[[152 130 136 112 133]
 [142 130 150 136 142]]
=>
[133 136]

[[146 137  99]
 [125 143 136]
 [157 125  98]
 [156 140 100]]
=>
[ 99 143 157]

[[105 133 123]
 [114 133 129]
 [131 124 133]]
=>
[123 133 131]

[[150 125 145 147 113]
 [126 138 155 112 103]
 [127 114 105 144 148]
 [150 122 139 144 117]
 [128 137 150 108 108]]
=>
[113 112 105 122 128]

[[141 128 115 130 152]
 [126 125 118 132 123]]
=>
[152 132]

[[139 132 154 131]
 [128 128 128 128]]
=>
[131 128]

[[117 155  99 143 114]
 [117 128 151 124 114]
 [117 131 151 122 126]
 [107 132 151 105 128]]
=>
[114 124 151 132]
---
[[115 140]
 [129 140]
 [115 151]
 [136 110]
 [116 133]]
=>
[[115 129 115 136 116]
 [140 140 151 110 133]]

[[143 121 130 116 118 117 157 111 140 121 143 123 107 146 133]
 [112 129 131 148 136 122 141 146 117 126 142 124 147 153 117]
 [136 125 130 107 109 150 127 132 116 133 129 127 141 113 139]]
=>
[[143 112 136]
 [121 129 125]
 [130 131 130]
 [116 148 107]
 [118 136 109]
 [117 122 150]
 [157 141 127]
 [111 146 132]
 [140 117 116]
 [121 126 133]
 [143 142 129]
 [123 124 127]
 [107 147 141]
 [146 153 113]
 [133 117 139]]

[[138 122 148 122 111 126 134]
 [125 127 135 137 124 129 150]
 [125 130 121 128 129 129 126]
 [131 129 123 136 129 134 129]
 [138 123 132 138 140 117 113]
 [121 130 126 132 120 138 124]
 [154 121 110 140 118 127 144]
 [112 129 130 124 133 119 139]
 [155 134 119 138 118 140 120]
 [133 123 128 118 135 133 105]
 [132 132 121 127 127 135 137]]
=>
[[138 125 125 131 138 121 154 112 155 133 132]
 [122 127 130 129 123 130 121 129 134 123 132]
 [148 135 121 123 132 126 110 130 119 128 121]
 [122 137 128 136 138 132 140 124 138 118 127]
 [111 124 129 129 140 120 118 133 118 135 127]
 [126 129 129 134 117 138 127 119 140 133 135]
 [134 150 126 129 113 124 144 139 120 105 137]]

[[122 126 125 105 129 124 122]
 [119 127 124 131 121 126 133]]
=>
[[122 119]
 [126 127]
 [125 124]
 [105 131]
 [129 121]
 [124 126]
 [122 133]]

[[124 126 117 135 124 129 125 138 121 123]
 [128 128 129 122 128 129 132 129 123 112]
 [124 136 124 150 125 128 130 138 130 133]
 [127 120 129 122 136 129 138 128 131 132]]
=>
[[124 128 124 127]
 [126 128 136 120]
 [117 129 124 129]
 [135 122 150 122]
 [124 128 125 136]
 [129 129 128 129]
 [125 132 130 138]
 [138 129 138 128]
 [121 123 130 131]
 [123 112 133 132]]

[[137 120 141 145 139 121 118 140 125]
 [134 113 145 135 153 115 129 139 137]
 [139 122 130 146 131 123 123 141 106]
 [120 134 129 127 133 120 120 117 138]]
=>
[[137 134 139 120]
 [120 113 122 134]
 [141 145 130 129]
 [145 135 146 127]
 [139 153 131 133]
 [121 115 123 120]
 [118 129 123 120]
 [140 139 141 117]
 [125 137 106 138]]
---
[[133 122 146 124]
 [122 127 117 120]
 [126 144 126 110]
 [141 107 140 132]
 [118 145 143 142]]
=>
[[133 122]
 [122 127]
 [126 144]]

[[134 125 118 127 136]
 [136 117 115 153 110]
 [133 109 141 132 134]
 [119 117 141 121 128]
 [135 113 144 145 127]]
=>
[[134 125]
 [136 117]
 [133 109]]

[[136 147 132 101 104]
 [129 126 152 129 158]
 [140 147 137 119 122]]
=>
[[136 147]
 [129 126]
 [140 147]]

[[136 127 110 128]
 [102 124 111 126]
 [110 125 117 126]
 [ 99 125 137 124]
 [102 124 105 128]]
=>
[[136 127]
 [102 124]
 [110 125]]

[[127 125 149 108]
 [114 107 105 109]
 [122 116 146 126]
 [126 139 136 147]]
=>
[[127 125]
 [114 107]
 [122 116]]

[[125 127 115]
 [102 121 128]
 [138 132 124]]
=>
[[125 127]
 [102 121]
 [138 132]]

[[136 146]
 [141 112]
 [132  99]
 [131  98]
 [113 157]]
=>
[[136 146]
 [141 112]
 [132  99]]

[[100 107 122]
 [118 125 125]
 [149 108 136]
 [125 118 128]
 [156 128 136]]
=>
[[100 107]
 [118 125]
 [149 108]]

[[130 131 123 130 128]
 [130 130 124 129 128]
 [113 139 126 127 152]]
=>
[[130 131]
 [130 130]
 [113 139]]
---
[[126 116 136 142 141 120 128 131 135 135]
 [125 124 131 117 127 130 140 109 140 124]
 [133 129 124 128 133 123 129 128 128 130]
 [120 114 126 142 128 126 139 139 129 121]
 [131 121 134 126 127 154 122 122 127 139]
 [125 129 127 130 128 133 129 129 131 130]]
=>
[[126 136 141 128 135]
 [125 131 127 140 140]
 [133 124 133 129 128]
 [120 126 128 139 129]
 [131 134 127 122 127]
 [125 127 128 129 131]]

[[152 127 142 116 120 130 121 142 132 137 128 124 116 142 117]
 [115 128 119 134 132 127 131 120 125 122 127 130 135 119 135]]
=>
[[152 142 120 121 132 128 116 117]
 [115 119 132 131 125 127 135 135]]

[[115 127]
 [131 116]
 [123 158]
 [132 126]
 [141 106]
 [131 121]]
=>
[[115]
 [131]
 [123]
 [132]
 [141]
 [131]]

[[137 131 120 128 141 135 118 147 106 139 130 116]
 [129 123 124 130 133 118 133 129 128 130 132 127]
 [140 127 126 132 129 113 139 129 127 131 137 127]
 [117 143 134 132 130 122 130 125 115 137 130 131]
 [128 128 128 128 128 128 128 128 128 128 128 128]
 [116 147 122 117 124 123 142 129 107 131 125 140]
 [135 125 121 130 129 107 137 132 129 134 138 123]]
=>
[[137 120 141 118 106 130]
 [129 124 133 133 128 132]
 [140 126 129 139 127 137]
 [117 134 130 130 115 130]
 [128 128 128 128 128 128]
 [116 122 124 142 107 125]
 [135 121 129 137 129 138]]

[[121 131 135 149]
 [135 130 117 107]
 [131 147 111 130]
 [136 136 112 109]
 [134 122 124 107]
 [134 114 130 104]
 [135 126 119 105]
 [126 143 121 143]]
=>
[[121 135]
 [135 117]
 [131 111]
 [136 112]
 [134 124]
 [134 130]
 [135 119]
 [126 121]]

[[122 125 148 136]
 [132 120 131 129]
 [105 125 150 143]
 [116 135 134 137]
 [108 130 132 145]
 [129 123 133 124]]
=>
[[122 148]
 [132 131]
 [105 150]
 [116 134]
 [108 132]
 [129 133]]

[[131 110 134 129 156 140 114 144 113 134 126 146 128 101 141 116]
 [129 144 128 129 140 120 125 132 127 124 134 120 126 137 125 116]
 [131 132 136 129  99 111 116 131 125 142 120 149 131 129 154 139]]
=>
[[131 134 156 114 113 126 128 141]
 [129 128 140 125 127 134 126 125]
 [131 136  99 116 125 120 131 154]]

[[131 138 116 130]
 [108 123 124 112]
 [136 110 135 143]
 [118 123 133 114]
 [130 132 150 138]
 [129 130 110 134]
 [112 120 124 114]
 [139 129 136 115]]
=>
[[131 116]
 [108 124]
 [136 135]
 [118 133]
 [130 150]
 [129 110]
 [112 124]
 [139 136]]

[[130 129 122 143 127 116 131 129 130 131 131 125 135 125 132]
 [119 128 140 131 127 130 132 129 128 119 127 130 124 120 131]
 [130 130 131 128 129 120 128 129 127 104 129 131 130 130 124]
 [132 129 129 150 124 126 132 128 128 127 128 121 122 128 129]]
=>
[[130 122 127 131 130 131 135 132]
 [119 140 127 132 128 127 124 131]
 [130 131 129 128 127 129 130 124]
 [132 129 124 132 128 128 122 129]]
